Rows, each with the group of its hidden value:
[ -77 -153    8 -289 -198  175   73  241   71   -4  131  187   80   14
  -83 -105   78  -23  217  -98   21  -62  -87  112   84   82  -75   18
   20  184 -203   32  -10  -11  -59  -51  -63   17   39   37  156] | [101]
[ 370  -33 -431    7 -173    1   75  164  -78  101  -57 -243  153   55
  119 -119 -184 -198  179 -109  314  410 -240 -336  459  302 -148  101
   17   29 -329  197  155   85 -391  151  -68 -276 -244 -127  -59] | [99]
[-310  251  140 -269 -168   67   87  -81  134  163  160   18 -265 -220
 -305  177  -21   -7 -608  -68  -97  -90  -55  -26 -127 -117  -44  -56
 -238   16   16  -73 -170 -187  157 -261  -50 -127  -86 -151  229] | [104]
[-240   -5  314 -135 -188  156 -182  224 -140  100  180   49  -96   73
  -77   53   90  -17  -45  -46  181 -196  -78   25 -205  104 -155  359
 -153  105  -45  -51   48  -85   12 -226  -20   52  -70  193   11] | [104]
[-182   75  -59  187  207 -158 -165  280   50 -109  -86    5   70  232
  282   48    1  117 -128 -192  264 -410  148  184    2 -108  113  187
  183  159   66  215  216  186   39   23  189  188   60  -58 -245] | [101]
[  19  151  -86  -79  168 -142  183   97  346 -135   20  -10 -337  -93
 -120  -91 -246  131 -269   35 -259   11  -73    6   34   12 -471  127
  -81 -381  152 -168   39  -64  183 -144   62   60  -40 -160  -57] | [95]
[ 113   56   35  -19   30   28   55  167   15  -57  127  306  -95 -126
  -20  -27   39   85   96   75 -102 -159  -20   41  -78  154 -173   50
   27  -40 -330  -14 -128    2  190  -38 -163  130   48 -165   -9] | [102]
[  -9  -94   15 -205 -101  132   15  230   78  -40  120  277   46  -61
  -66  -84   61   16  141  -74    7 -115  -61   80   27   92 -101   16
   26  102 -302   15   24   31  -16  -40  -51   98   54   -9  103] | [106]
[ 159   -1 -111   29 -156    1   50  153  -92   82   56 -151  -21   65
   62  -43  -91  -64  138   -4  188  163 -166 -135  188  238 -181  213
  -35    6 -139  148   -5  -22  -68   26 -100 -179 -163  -89  -62] | [95]
[  24  253 -205  245  257 -154  -45  103  -83   -6  -91   25  -26  119
  237   83   47   12 -182   36    2 -345  216  -43  -38  -55   84   52
  132   80  -43   35 -115   71  139  -23  -34  106  -31 -175 -246] | [95]
[-193 -121  314  -96 -243  178 -188  241 -160  102  148   55 -118   88
  -65   21   47  -42  -67 -103  259 -221  -53  -11 -190  100 -194  356
 -226  212  -74  -16  139  -69  -29 -121  -21   96  -33  166   11] | [99]
[-100 -128  239   12 -205   61  -76  173  -97   65  125  -52 -188  115
   -7  -18  -14    6   44   25  144 -141  -61   35  -99  124 -257  363
 -180   94   86   86    9 -101  152  -55  -54  -15  -49   74  -52] | [102]
[ 304  -55 -336  -21 -165   33   43  172  -63   77  -16 -117  145   27
   90 -108 -119 -158  187  -93  266  291 -196 -253  368  264 -118   81
   22   58 -351  182  123   81 -309  123  -67 -201 -184  -97  -27] | [99]
[ 316   -3 -435  -87 -210   16  107  189  -54  107  -25 -288  215   65
  107 -108 -169 -192  242 -138  332  495 -318 -295  506  324 -102   94
   79   19 -331  223  144   89 -440  105  -74 -349 -262 -117  -21] | [101]
[-173 -287   45 -319 -431  223  261  317  -38   83  157 -119   86  273
  -58 -130   42  -66  424 -174  166   59 -145  179  221  122  -89  146
  -40  400   79  124  -75 -131 -114    6 -126 -146    0   41  196] | [89]
[-116  122  -60  295  185 -205  -24  225  -36  -64  -90 -112  -73  266
  295   79  -51  117 -161 -116  206 -384  172  128  -20  -73   35  210
  106  176  167  199   65   92  160   69   53  134   43 -208 -288] | [102]
[ 161  171 -168  -37  375 -184  184  343  333 -289  -33   -9 -285   51
    9 -212 -318  185   -9   11 -239   61 -125  -16   55  168 -702  334
   52 -558  106 -355  235   37    7 -173   92  258  -31  -86 -251] | [89]
[  16  133  -84 -133    7  -66  243  -10  241   -8   38  -69 -373 -129
 -183  -47 -208   23 -341   66 -277   58  -72  -96   21   10 -418   42
 -190 -225  130 -164 -103 -152  189 -125  -77  -64  -69 -208   31] | [102]
[  -9  -10   42 -174  -58   89   62  218   90  -50  158  251    3  -66
  -78  -64   53   70  173  -14  -51  -85  -81  120   20  121 -131   58
   48  -18 -244    3  -66   -8   73  -95  -58   66   20  -34   90] | [89]
[ -82  174 -187   88  103   -3 -256 -136  -92  137  -50  197   88  -50
  106  115  270 -155 -289  153 -110 -435  312  -92  -85 -204  354 -167
   74  201 -141   94 -277   35  184  -98    7  -32  -73   59  -48] | [90]
[-163  149  -84  219  230 -174 -162  216   23  -78  -77    8   61  200
  274   80   30  104 -161 -128  211 -409  176  155   -6 -114  156  155
  188  118   62  208  113  160   89   -6  168  146   21  -73 -241] | [104]
[  15  149 -212  -23  -43  172 -265 -259 -242  274    4  377  144 -203
   -3  134  423 -311 -265  253 -218 -432  347 -253 -140 -174  462 -361
   -3  357 -434    6 -486  -34  156 -111 -180  -83  -92   79  105] | [106]
[ 106    5  -13  -63  -29   48  107  183   19  -40  117  226  -55  -60
  -18  -60   29   52  171   49  -83  -96  -41   46    6  154 -167   46
   32   10 -267    3 -130  -15  132  -21 -156   69   29 -139   20] | [102]
[-155  132  -87  144  131  -85 -217   91  -36   23  -57   56   65  108
  194   99  112   -9 -229  -50  137 -399  197   46  -46 -138  218   58
  109  180  -19  172    6  107   92  -43  107   67  -19   -3 -154] | [90]
[ -38  -33   36 -178  -87   92   37  222   81  -36  146  214   35  -36
  -60  -60   56   52  170  -42    5  -81  -84  124   44  109  -94   68
   51   26 -219   47  -33    5   38  -83  -34   41   11   -9   91] | [104]
[-207   37    9  247  196 -198 -165  368   58 -145  -97  -74   22  297
  319   50  -95  174 -162 -292  410 -407  105  215    3  -85   29  302
  147  171  128  264  372  210    2   77  234  237   83 -100 -301] | [106]
[ -97 -144   43 -296 -188  168   89  292   79  -25  142  167   65   39
  -84 -109   50    8  232 -128   48  -50 -116  137   74  106 -123   73
   21  160 -182   14   34   -8  -76  -64  -53   45   46   33  141] | [101]
[ -58  131  -64 -257   67  -34  133   98  344  -80   41    7 -287 -147
 -213  -81 -221   50 -355  -44 -214   70 -138  -61   18    5 -448   88
 -136 -315   62 -235  118  -64   22 -207   66   35  -60  -73   42] | [101]
[ -50   51 -134  191   69  -53 -193   99 -108   54  -82   47   70  123
  210   69   85  -64 -191  -70  200 -370  210  -40    0  -98  190   47
   50  275  -92  187   30  105   27   54   57   71  -21  -42 -152] | [99]
[-195  138   16 -331 -129   78  160  -48  241   87   91   41 -300 -221
 -322   43 -108  -41 -566  -72 -206  -30  -57  -89  -61 -114 -224  -97
 -263  -29   21 -189  -71 -169   79 -206  -44  -57  -45 -140  219] | [106]
[ 165  -14 -223  -84 -175   40  -12  151  -39   91   32 -148  114   33
   45  -76  -75 -135  158  -51  223  267 -219 -185  292  235 -115  152
   19  -12 -225  159   83   39 -240    2  -25 -238 -209   10  -11] | [90]
[ -80   45   82  -88 -157   81  -74  172  -95  102  113  -60  -44   56
  -29   26    4  -51  -21  -43  175  -13 -118  -65   -7  140 -135  263
  -87   42  -82   22   23  -54  -58 -141  -32  -75 -135   66   -7] | [104]
[ -36  147 -106  319  202 -199  -78  106  -55  -26 -101  -53  -97  167
  270   85  -11   58 -219   -2  101 -387  211   32  -50  -79   48  138
   75  127   94  172  -27   79  219   55   16   96    8 -190 -282] | [102]
[-211   43   71  252  170 -261  -43  424  145 -197  -33 -169  -36  320
  291   33 -196  291  -51 -313  437 -270  -16  330   84   -6  -84  404
  161   29  240  338  376  177   66   78  259  174   68 -174 -290] | [89]
[ -29  -73   25 -147 -216  107  -50  220  -43   69  110  -48   43   63
  -19  -49  -12  -62  137  -84  217   78 -180  -35  110  180 -139  231
  -43   70 -141  101   93   -7 -137  -70  -13 -107 -115   85   33] | [90]
[-178  -67    7  251  127 -192 -169  424   54 -157  -89 -131   86  358
  360    3 -116  178    5 -325  515 -326   41  253   96  -24   18  366
  174  195  137  369  435  236  -51  137  261  186   74  -65 -306] | [106]
[ 210  251  -33  132  363 -105 -158   65  143 -167   92  573  -84 -324
   18    4   90  176  -63  221 -281 -328  105   36 -176   79 -111  -33
  159 -362 -484  -60 -135  118  348 -120  -11  274   41 -131 -112] | [95]
[-130 -211   34 -332 -290  203  121  277   56   22  138   85   79   89
  -94 -117   49  -41  253 -152   87  -10 -126  127  123   90  -99   66
  -19  256 -116   53   21  -42 -111  -39  -66  -27   31   54  181] | [101]
[ -13  209 -191  167   74  -23 -161 -162 -165  172  -34  144   34  -36
  120  141  251 -148 -253  196 -117 -400  311 -120  -74 -156  337 -162
   48  220 -137  112 -393  -21  253  -60  -91  -79  -92  -52  -60] | [95]
[  32  346 -335   46   50  114 -213 -424 -295  355  -32  293   89 -212
    1  204  474 -372 -404  407 -405 -448  456 -351 -158 -244  545 -446
    3  292 -322  -81 -743 -118  269 -196 -241 -186 -184   39   76] | [89]

Next part:
[ 46  21 -13  36 -91 -55  75 -12 -19 -52 -75 -34  -4  -7 -58 -40  36 131
   1 101 -43   9 -21 -83  29 -92  27   9  18  18  18  18  53 -24  -1  -4
 -62  34  -6   9   2] | <86>
[ 100   20  -41  -98   70   54  191  -18  -79   15   37 -164 -219  -29
   -6  -15  -60   -7    2   45  -57  -75  -32   29  -49  -36  105  -18
   60   79   32  -78   88 -119  -72    3   39  -60  -23   73  -16] | <89>
[ -44   25   27   35   53  -10   37  -14  -16   37  -66   -4 -207   43
  -97 -129 -116  -13  -15   62  -93  107  -61   28  -42 -105  136   11
  106   41   23  -39    7   74  -56  -54 -124  -48   12   76    8] | <95>
[  51   -7   19   30 -100  -56   60  -12  -16  -46  -78  -10   18  -34
  -47  -24  -33  151    3  129  -34  -12  -38 -100   27 -125    1   36
  -44   12  -21   68   24  -17  -34    1  -88   56   58   18   16] | <86>
[  86   53   45  -65  -99    0  167   42  -66  -49  -66  -27   -4  -93
   52   47   80  137   32   54   -1  -58    0   21   19 -117   25   61
   68   45    7   66  131  -59  -56  -10  -66   67   80  -23  -26] | <95>
[-382  165  175  300 -193   47  -37 -127  104  309 -108  397  -60   68
 -124 -198 -143  -16   65  316  -15   88 -330   73  226 -646  -12   71
  128  -41  124  233 -240  393 -107 -505 -307  -27   64  159   86] | <89>
[-261  267 -248  242 -106   82 -227 -353  107  316  -50  159 -217  372
 -500 -236    7 -122   12  337  -55   -1 -279  -27  295 -263  -54  -65
  207  193  531 -157 -142  114  313 -448   10   34 -418  270  130] | <84>
[ -10  110 -120   20  -97   -3  -71 -116   10   50  -76   11    9   82
 -201    0   -2   76  -25  203  -59  -60  -68  -55  173 -101  -69   21
   68  102  198   13   68    4  130 -138  -54  117  -98   68   38] | <95>
[ -21   20   67  155 -179 -145  114   50  -36 -117 -129   46   49  -26
   -1 -166  142  184   27   87  -18   78  -20 -134   23 -180   57  -16
    9 -113  -58   45   15   69  -21  -35 -101  -35  -34  -70  -25] | <90>
[-330  115   60  148 -113 -184 -371  -34  -33   67 -254  354  175  -10
 -207 -146 -377   70 -135  407 -151   42 -134  -66  357 -375 -155  138
  -51 -186   -2  346  -15  530   59 -376 -455   93   96  -27   25] | <78>
[  76   13   -1  -41  -50   59  133  -86  -42   71   39  -73 -110   -5
  -24   10 -154   41   42  185   -1 -168 -140  -50   70 -204  -33   19
  -73   60   42   42  -20  -78  -65  -43   -7    0   23  109   37] | <78>
[   7   47   27   70 -114 -103   35   30  -44 -101 -154   56  -24    0
  -97 -142  139  166   20   44  -26   95   24  -66  -29  -51   75   31
   65   23   34  -22   63   -7   50  -24  -79   62  -24  -27  -11] | <90>
[ 142   44 -133 -198   89   83  152  -48 -101   20   37 -195 -182  -92
  -54   89  -56   22  -45   65  -73 -143   25   48  -43   69   58   19
   49  157   84  -65  163 -217  -38  -20   97   32   -4   90   -4] | <84>
[ -14  -23   65  158 -135  -70   48  -43   37  -18 -106   76  -51   33
 -127 -170   25  168   53  105  -10  105  -79 -135  -60 -161   62   12
  -47   38   -3    2 -109  -20  -26  -35  -73   37   27   76   49] | <90>
[  70   32  -73  -52    6   32   69  -62  -15   29  -13  -98 -102   12
  -98   21  -58   46  -18  110  -70  -49  -39  -17   29  -45   30    4
   48  107   85  -28   71  -81   -4  -29  -13   39  -14   82   16] | <78>
[  16   94    6 -107   61   31   39   -6 -112   23  -69   -7 -240   13
  -89  -80  -73  -18    8   42  -47  -19  -23  107  -21  -40   94   66
  129  118  109  -61  114  -15   20  -65  -67   28   -7   55  -15] | <78>
[  77  -14  -42 -105   61   40  138   -3  -30   16   11 -131  -80 -117
   -8   84 -117   56  -58   87 -111  -50    2   15  -24  -38   60   13
   27   68  -32   42  105  -74 -125  -40  -30   10  101   65   -9] | <89>
[-471  176 -132  574 -423 -190 -366 -285  235  222 -167  359  426  252
 -361 -193 -116  108  -94  659 -125   32 -362 -347  672 -679 -316  -88
  -58 -281  212  330 -262  595  200 -578 -340    6 -269   64  121] | <95>
[ -23   66  -31   88  -88  -23   47  -63   10   27  -61   -2  -62   71
 -105  -83   19   58   11  138  -46   19  -88  -56   83 -164   31  -15
   76   25   97  -10   10   37   26  -84  -72   -4  -79   50   18] | <95>
[ 59   0  34   5 -44 -40 110  35 -21 -64 -90 -26 -64 -48 -33 -47  52 132
   7  17 -48  78  21 -23 -79 -41 103  31  62  58 -21  -3  67 -52 -56  24
 -73  39  68  12  -8] | <86>
[  72   83  -23 -222  120   77   89    4 -153   28  -39  -58 -263 -103
  -55   14 -105   -7  -21   25  -56  -81   25  154  -85   35  101  102
  106  170   78  -39  168 -121  -41  -63   -9   59   74   77  -14] | <84>
[  61   -8  -78   62  -74   21  143  -77   80   35   14 -122    8    2
  -60   51   23  103  -16  131  -75   -2  -65  -97   44 -122   26  -54
   31   55   33   12    7  -74  -66  -33   -3    4  -10   85   32] | <95>
[  23   -2  120   20 -104 -114  -37   45  -75 -116 -210  158  -61  -49
 -141 -185   35  231   48   32    8  103   37  -63 -137  -21   69  128
  -48   97  -13    8    7  -57   34    5 -109  164  121    8   19] | <85>
[  60   56  420 -197   80 -202  326  482 -421 -383 -278   91 -320 -287
  371 -317  200  102   88 -370   30  221  250  281 -373   40  411  176
  251 -178 -322  -33  351  117 -202  197 -252 -145  222 -337 -234] | <90>
[ -38  -86   32  281 -236 -147  128    2  141  -86 -109   56  213  -90
  -70 -101  188  322  -10  130  -74  180   -6 -258  -44 -177   47  -67
  -76  -71 -124  100 -106   -8 -108  -88  -62   26   67   10   33] | <85>
[ 147   -7 -118 -174  118  121  182  -85  -57   72   81 -217 -228  -93
  -56   97 -144    6  -40   78  -81 -128  -22   29  -96   36   77    7
    0  178   46  -61   78 -245 -114   -4  108    5   49  160   30] | <84>
[ 273  -19 -151 -396  331  172   17  -60  -91   21   17 -257 -450  -16
 -238  110 -194  -38  -53 -110 -117  -31  127  174 -303  409  181   99
  113  471  168 -264  208 -415   27  161  128  189  105  216   30] | <89>
[  86   13  -50  -34   -1   33   79  -67   -7   22  -14  -99 -128   32
 -100   -3  -58   53    7   91  -49  -29  -51  -32  -11  -48   45    8
   29  121   75  -46   35 -103  -12   13  -10   37   -4   98   28] | <95>
[ -10   61  -99   17  -30   43  121 -101   -9   96   34  -85  -79  -17
  -69    2  -61   16  -28  195  -72 -100 -103  -38  102 -174    5  -43
   29   25   83   20   21  -26  -48 -162   15  -47  -70  101   24] | <84>
[-142   19  104  249 -195  -47  -66 -107  115   94 -150  246  -16   80
 -223 -196  -24  170   66  190   -1  151 -164 -113    8 -298   15   59
  -26   79   71   77 -211   88   -6 -185 -163  108   71  144  103] | <90>
[ 109   17 -109 -183  136   40  124  -18 -116   -4   18 -189 -206 -101
  -45   39 -134   -1  -76   61 -109  -90   35   41  -65   73   93   13
   35   98   18  -55  157 -143  -69   -9   44  -17   16   73  -17] | <84>
[  60   28   -2   38  -98  -14  105  -44  -15  -13  -47  -39  -64   32
  -62  -54   32  104   42  102   -7  -22  -66  -74   20 -127   28    5
   15   53   53  -14   13  -64   -2    2  -28   25  -25   49   19] | <86>
[  95   -6 -154  -61   -3   24  112  -70   15   18   42 -186   42  -82
  -58  140  -75   91  -88  177 -125 -117  -11  -88   90  -37  -33  -40
  -20   51   21   53  103 -104  -55  -64   29   30    7   66    9] | <89>
[  47   -8   20   97 -133  -70  175   40   33  -92  -90  -29   49  -69
   -9  -43  207  210   11   21  -46  112   34  -91  -67  -74  100  -23
   68   12  -39    9   51  -68  -67   -4  -34   27   33  -17  -12] | <90>
[  46  105 -129 -155  110   57    6  -75 -116   49  -30  -84 -262   12
 -172  -36  -92  -39  -42   81  -82  -77   -2   83  -11   61   70   39
  109  172  178 -114  142 -109   70  -90   34   43  -80  104    5] | <84>

[  31   31  -22   62  -24 -123    4   48   40  -93  -71  116    2  -11
   89   16  -44  118  -21   53   21   -8   17  153    7  -30  101    0
  -13   89  -39  -68  -56  152   35  -19   92   -3  -28  -12   82] | q837
[-22 -22  32  15  89 -39 -27  33 -13  18   7  64  12 -49 -16  45  47 -19
  30  34  36  41  48  34 -12 -47   0  15  -8  71 -59 -98  56 -90 -67  -2
 -23  49 -33   1 -28] | Q371
[  2  90 -52  77  -1 -52  32  24  87 -74 -95 115   2  -5  36  94  -9 104
  10  55 -23 -17 -55  85  44 -50  48 -16 -16 140 -36 -45   9  65  30  72
  40  11 -71  35  66] | Q243
[-20 -57  14  -6  67 -43 -73  31 -24 -19 -18  39  33 -19   7  61 -15 -41
 -18  82  26  30  31   7   3  -7  -8  -1 -15  81   4 -85 -26   3 -45   6
  37  62 -67   1 -13] | Q371
[  5 120 -24  37 -12 -48 -32  62  52  31 -64  -6  37 -56  16  69  -3   7
  26  44 -51  47   0  -2   5  85 -42 -53  23  57 -68 -76 -45 -64  85  54
 -52  25 -21  15  30] | Q243
[-28 -46  13  -8  28 -47 -80   5 -13 -66 -15  34  67 -16  40  47 -12  -9
  21  44  12  23   0  27 -11   2  25  12  -6  72 -10 -25 -24  -9  -8  -8
  16   2 -55  -8  20] | Q371
[-37 -24  56  -2  62 -54 -69  41   2  22 -18 -16  42 -55 -32  36  12 -86
   9  51  40  42  64 -19 -11  24  -7   4 -27  63 -11 -14  -9 -56 -36   2
   4  46 -35 -39 -22] | q703
[ -62  -43   49    6   43 -147  -90  -24   16 -136  -85  -35   59   28
  101  -23  -88   31  -55   86   78    9  -25  -26  -60    8  122   35
  -71  110   16  130 -129  119   72  -56   59  -42  -69 -111   54] | Q101
[  28 -176  108 -110 -101   33 -239  109  -64   10  128  -14  176 -173
 -180   66   72 -268  116  -54   11   25  225  142  115  107 -108   -4
   38  -51   73   -1   83 -191 -192  -23  130   64   15  -68  -17] | q703
[-49  33  32  31  49 -62 -22  24  37   7 -60  -9  34 -31  -8  47   1 -44
  15  51  25  28  16 -40 -16  17  21   7 -35  95 -19  18 -23 -14  10  28
 -12  21 -50 -19   0] | q703
[  41  127  -22   67   95  -65   40  119   83  115  -62   73  -85  -69
  -41   37    5   45  -68  100    0   48   64   69   44  -22  -55  -70
   -7   69  -68 -230   13  -23   -7   59    2  116    5   26  -17] | q837
[  40   -1   12    4 -125  -10  -45   74 -106   61   68   52  131  -51
  -71   56   93  -75  105 -103  -18    5  148   82  105   66  -99   29
   80   39  -75  -66    2 -156  -34  -14   35  -16  -40  -50  -58] | q837
[ -44   14  -16   16   29  -12  -27   -7  -44    1  -23   23   75   23
   16   86   24  -20   39   21  -15   25  -23  -67   10    9  -41   19
   16  115  -47  -38  -29  -82   21   32  -46   -1 -101   11  -40] | Q371
[  24   59   -8   12   -4  -53  -50   66   17   23   -9   32   38  -54
    6   23    7   19   15   22  -23   42   45   69   27   41  -39  -33
   31   33  -61 -111  -19  -74   32    4  -12   13   -2  -10   10] | q837
[ -48  -37   68   -1   68  -75  -83   26  -11   -8  -37  -41   48  -22
  -40   31   -5  -77  -30   59   72   24   56  -55   10    9   -6   20
  -53  108    3   59  -38  -48  -24   -7   41   39  -76 -105  -35] | Q101
[-43 -22  30   5  50 -61 -59  15   3 -22 -37   2  50 -21  17  38 -13 -41
   6  58  28  30  17 -19 -22  12  23  12 -25  80  -5  -4 -37   0  -2   1
   6  18 -52 -19   1] | q939
[-12  17  -6   6  35 -27 -37  24 -17  12   3  48  48 -14   7  41  19   3
  30  21 -10  37  12  18  17  -6 -36   2  22  69 -50 -96   1 -84   1   5
 -31   4 -45  12 -23] | Q243
[  47   25  -13   -2    8 -121 -133   58  102 -143  -55   38    2  -94
  103   -6  -74  142  -56  102  -10   32  -15  192  -15   24   82  -77
   -5    8  -40  -73  -37   42   70  -24   58   13   44  -53  143] | q837
[-18  -5  19   6  43 -51 -63  34  -9  -6 -13  19  41 -46  21  48  11 -20
  24  43   9  45  28  13 -21  20  -3  -6   3  56 -49 -68 -12 -63  -3  -2
 -24  31 -33  -8   2] | Q371
[-22  -3  16  13  22 -38 -60  26   2 -26 -22  26  54 -49   4  75  24 -24
  43  31   2  28  16  17  -4  15   2  -1   0  75 -40 -29   9 -64 -13  21
 -10  28 -47  -9  13] | Q371
[ -61 -380  153 -436  110    8 -327 -112   47  -68  416   90  267  121
  -26 -638 -258 -134   20  -84   49  104   89  359  108 -181   14  138
   26 -331  477 -108    6  110 -185 -421  141 -453  286  138  -60] | Q101
[-45  31  29  14  35 -36 -31  26  28  28 -33  -4  53 -35 -24  45  13 -65
  41  29   5  33  23 -34  -2  28  -9   6 -14  74 -13  -5  -9 -51   1  29
 -26   9 -39   2 -13] | q939
[ -60 -132   72  -46  -19 -157 -200  -71    4 -293  -34  -36  131  -11
  164  -44  -80   80    7   36   77    0  -51   84  -89   14  202   53
  -53   58    3  233  -90   71   74 -118   73 -119  -33 -165  139] | Q101
[-17  -6  19   5  40 -44 -56  38  -8   4  -9  28  43 -44   4  47  13 -30
  27  39   7  44  36  18  -9  14 -10  -3   3  57 -38 -75  -3 -56 -15   2
 -15  32 -32   1  -5] | Q371
[ -61  123   28   43   91  -40   38   17   67   93  -37   -9   13  -44
  -20   14   47  -22   65   11   -3   64   -5  -66  -43    5   -8    6
  -11   67  -80  -36   34 -129   39   36 -138  -14    0   30  -33] | q939
[ -54   -1   54   -5  105 -105  -29   31   19   54  -50  -34   17   26
    2  -60  -79  -69  -74   96   67   50   50  -73  -23    9   10   18
  -57   72   51  -25 -115   86   19  -37   25    7  -33  -29  -44] | Q101
[ -27  -22   52  -16   32  -67 -112   42    9  -15  -19  -40   61  -77
    6   31   -5  -69   19   52   21   52   51    1  -35   66    9  -15
  -13   30  -21   -4  -31  -58    3   -9   -7   33  -11  -46   21] | q939
[-62  42  58  20  90 -91 -13  10  62  12 -58 -20  19  -1 -19 -32 -25 -22
 -22  51  62  31  16 -43  -9 -26  33  26 -63 101   6  57 -30  -3  20 -10
  -4 -20 -35 -57 -18] | Q101
[ -47   54   24   36   46  -54  -29   26   -6   34  -52  -36   45  -42
   11   76   32  -45   37   36    4   50   10  -87  -45   60  -15   -3
   -4   87  -83   -9  -33 -101   45   32  -80   31  -57  -25  -18] | q939
[ -68   99   49   -2   42  -60  -36   16   58   75  -46  -94   75   -5
  -42  -30  -23  -84   15   20    8   53   14 -116    3   69  -43    5
  -27   66    9   74  -70  -81   81   10  -66  -51  -23  -43  -40] | Q101
[  26  -73   13   -9   54  -62  -78   54   -9  -52   16  105    9  -44
   17   19  -11   26  -24   65   36   26   61  144   22  -53   18   -5
   -4   48  -13 -143   19   11  -77  -36   78   53  -20   -7   18] | Q243
[-36  31   0   6  34 -42 -34  11 -12  17 -18   7  62   2  33  27  -4 -18
  33  28 -12  47  -5 -41 -20  30 -20   7  14  65 -39 -58 -49 -51  43   1
 -58 -17 -45  18 -19] | Q371
[ -73   59   47    4   62  -86  -42   -7   42   11  -63  -72   59   21
    2  -29  -41  -35  -18   44   38   38  -10 -103  -16   29    9   21
  -47   98    6   95  -85  -26   79   -9  -34  -50  -49  -69  -22] | Q101
[-47 -32  71  -8 100 -77 -50  32   7  35 -18 -12  24 -15 -38 -20 -20 -78
 -33  65  73  41  70 -30  -3 -17   3  24 -52  76  24  -9 -31  -5 -41 -27
  28  27 -36 -50 -45] | Q101
[ -51  -86   27  -49  104 -103 -157   -6  -17  -85  -48  -58   47   10
  107   -6 -110  -14  -93  151   38   58  -26  -57  -78   47   37  -18
  -38   53   33  -27 -145   68   52  -47   20   23  -53  -47   26] | q939
[ -80  107   29   33  113  -70   35    4   81   77  -85  -36    9   45
  -34  -28  -44  -34  -42   70   36   36  -19 -125    9  -19  -14   17
  -64  127   26   34  -65    9   57   28  -40  -25  -58  -13  -55] | Q101
[-68  12  55   6 118 -66  -5   9  16  62 -34 -15  22  39 -55 -32 -23 -67
 -46  55  73  30  36 -89  25 -45 -24  41 -61 119  34  17 -41 -15 -16 -12
   9  -4 -69 -49 -84] | Q101
[-51  -6  34  -7  87 -63 -90  14  21 -15 -49 -45  36 -35  16  41 -24 -42
 -23  90  26  49  -3 -60 -37  34   4 -14 -33  74 -12  -1 -45 -45  20  12
 -23  38 -47 -38   2] | q703
